Below are the code and all the weights of a small trained network. Each question names an input and a class and asks about switching units off, where a switched-off unit gives its printed mean instead of its output.

import numpy as np


def w(rows, s, z=0):
    codes = np.array(rows[::2]) - 128.0
    scale = np.full(codes.shape[1], s)
    scale[-1] = z or s
    return codes * scale


def f(y):
    return np.maximum(y, 0)


def log_softmax(a):
    a = a - a.max(-1, keepdims=True)
    return a - np.log(np.exp(a).sum(-1, keepdims=True))


def net(x, mask):
    res = np.array(x, float).reshape(1, 5) / 4 @ E
    y = f(res @ A[0][:, :-1].T + A[0][:, -1])
    res = res + np.where(mask, y, B[0][:, -1]) @ B[0][:, :-1]
    return log_softmax(res[-1] @ U[:, :-1].T + U[:, -1])


A, B = {}, {}
E = w([
[135,123,130,127,129],'x0',
[128,128,128,132,124],'x1',
[128,152,228,132,150],'x2',
[202,215,100,137,59],'x3',
[95,121,127,9,43],'x4',
],0.015)
A[0] = w([
[128,148,101,120,99,32],'N1',
[174,162,111,148,65,128],'N2',
[201,175,94,108,93,190],'N3',
[135,139,151,64,103,25],'N4',
[148,121,61,197,213,94],'N5',
[101,139,183,58,69,73],'N6',
[199,191,74,102,96,185],'N7',
[119,140,159,70,73,99],'N8',
[132,162,89,105,106,29],'N9',
[172,235,175,204,160,94],'N10',
[123,114,107,105,70,115],'N11',
[151,137,42,150,98,113],'N12',
[177,158,104,115,99,22],'N13',
[96,100,138,82,75,164],'N14',
[169,149,94,121,43,3],'N15',
[113,148,143,85,103,41],'N16',
[123,136,109,139,85,49],'N17',
[211,167,177,134,181,42],'N18',
[99,64,120,47,101,137],'N19',
[196,199,137,129,129,103],'N20',
[89,130,98,173,145,54],'N21',
[111,154,247,127,116,91],'N22',
[94,88,176,112,175,176],'N23',
[98,86,150,150,140,57],'N24',
[158,151,104,131,84,186],'N25',
[203,160,131,113,138,109],'N26',
[100,47,76,79,63,78],'N27',
[232,160,184,169,87,130],'N28',
[168,159,107,126,92,163],'N29',
],0.012,0.0077)
B[0] = w([
[124,123,70,141,70,146],'N1',
[157,107,156,210,152,203],'N2',
[141,169,148,192,160,232],'N3',
[232,119,131,253,231,168],'N4',
[158,31,86,199,182,237],'N5',
[176,57,64,216,220,214],'N6',
[180,133,168,212,154,244],'N7',
[167,105,109,211,101,202],'N8',
[57,85,89,96,90,155],'N9',
[101,206,198,92,48,246],'N10',
[128,174,146,134,100,185],'N11',
[209,63,133,227,162,200],'N12',
[66,37,40,244,59,162],'N13',
[78,165,99,91,64,217],'N14',
[116,108,58,138,113,185],'N15',
[161,128,150,165,196,159],'N16',
[80,99,59,126,155,144],'N17',
[155,211,126,162,126,186],'N18',
[87,191,110,52,71,233],'N19',
[38,187,99,71,91,195],'N20',
[115,58,93,166,94,154],'N21',
[177,37,83,252,185,213],'N22',
[137,50,106,201,132,237],'N23',
[163,152,201,135,214,167],'N24',
[171,144,176,139,174,202],'N25',
[121,182,76,106,117,172],'N26',
[81,182,91,74,102,221],'N27',
[97,196,102,56,55,220],'N28',
[163,141,170,195,163,197],'N29',
],0.0081,0.013)
U = w([
[145,43,92,164,115,214],'0',
[219,127,216,180,212,3],'1',
[50,227,169,30,2,144],'2',
],0.0085,0.0056)

Each question gives the input, the list of numbers given to net, and the class t.
The units are the neurons (one row each of A and B). Each row of codes is followed by its name. A weight is (code - 128) times the scale printed after its matrix; where a second scale follows, it is the last column's (A, B and U).
mask holds one flag per neuron, in row order. A switched-off neuron (its flag False) gives its mean, the last column of its row in B, instead of its output. The means were averaged over made-up inputs and are rounded, as every weight is.
A unit's drop is (log p(t) with every unit on - log p(t) with that unit switched off) / (log p(t) with every unit on - log p(t) with every unit switched off).
The circuit of an input: a set's keep is (log p(t) with only the set's units on - log p(t) with every unit switched off) / (log p(t) with every unit on - log p(t) with every unit switched off). Starting from the 12 units with the biggest drops (on a tie, the unit counted first), units are removed one at a time, each time the one whose removal leaves the highest keep (on an exact tie, the one counted first), for as long as the keep stays at least 0.8.
units of the circuit, in order: the units of the circuit, biggest drop first
k most important neurons: the k neurons with the biggest drops, biggest first
drop of u: that unit's drop, to one decimal
input [-5,3,1,6,7], class 1: units of the circuit, in order	(N7)
input [-1,3,-6,-1,7], class 2: 2 most important neurons	(N19; N27)
input [-8,-5,4,5,5], class 1: 2 most important neurons	(N4; N7)
input [-2,-6,7,-6,4], class 0: 2 most important neurons	(N23; N7)
input [5,0,5,5,0], class 2: 2 most important neurons	(N28; N20)
input [5,3,-8,8,-1], class 1: 4 most important neurons	(N7; N3; N25; N29)
input [4,-8,0,0,-5], class 0: 2 most important neurons	(N5; N7)
input [-5,2,4,8,-8], class 2: 2 most important neurons	(N10; N28)
input [3,-3,-8,6,-5], class 1: 3 most important neurons	(N7; N3; N25)
input [-8,6,2,2,-5], class 2: drop of N3	0.0
input [7,-7,7,0,4], class 0: drop of N3	0.4
input [-8,0,-1,-2,7], class 2: drop of N14	0.1
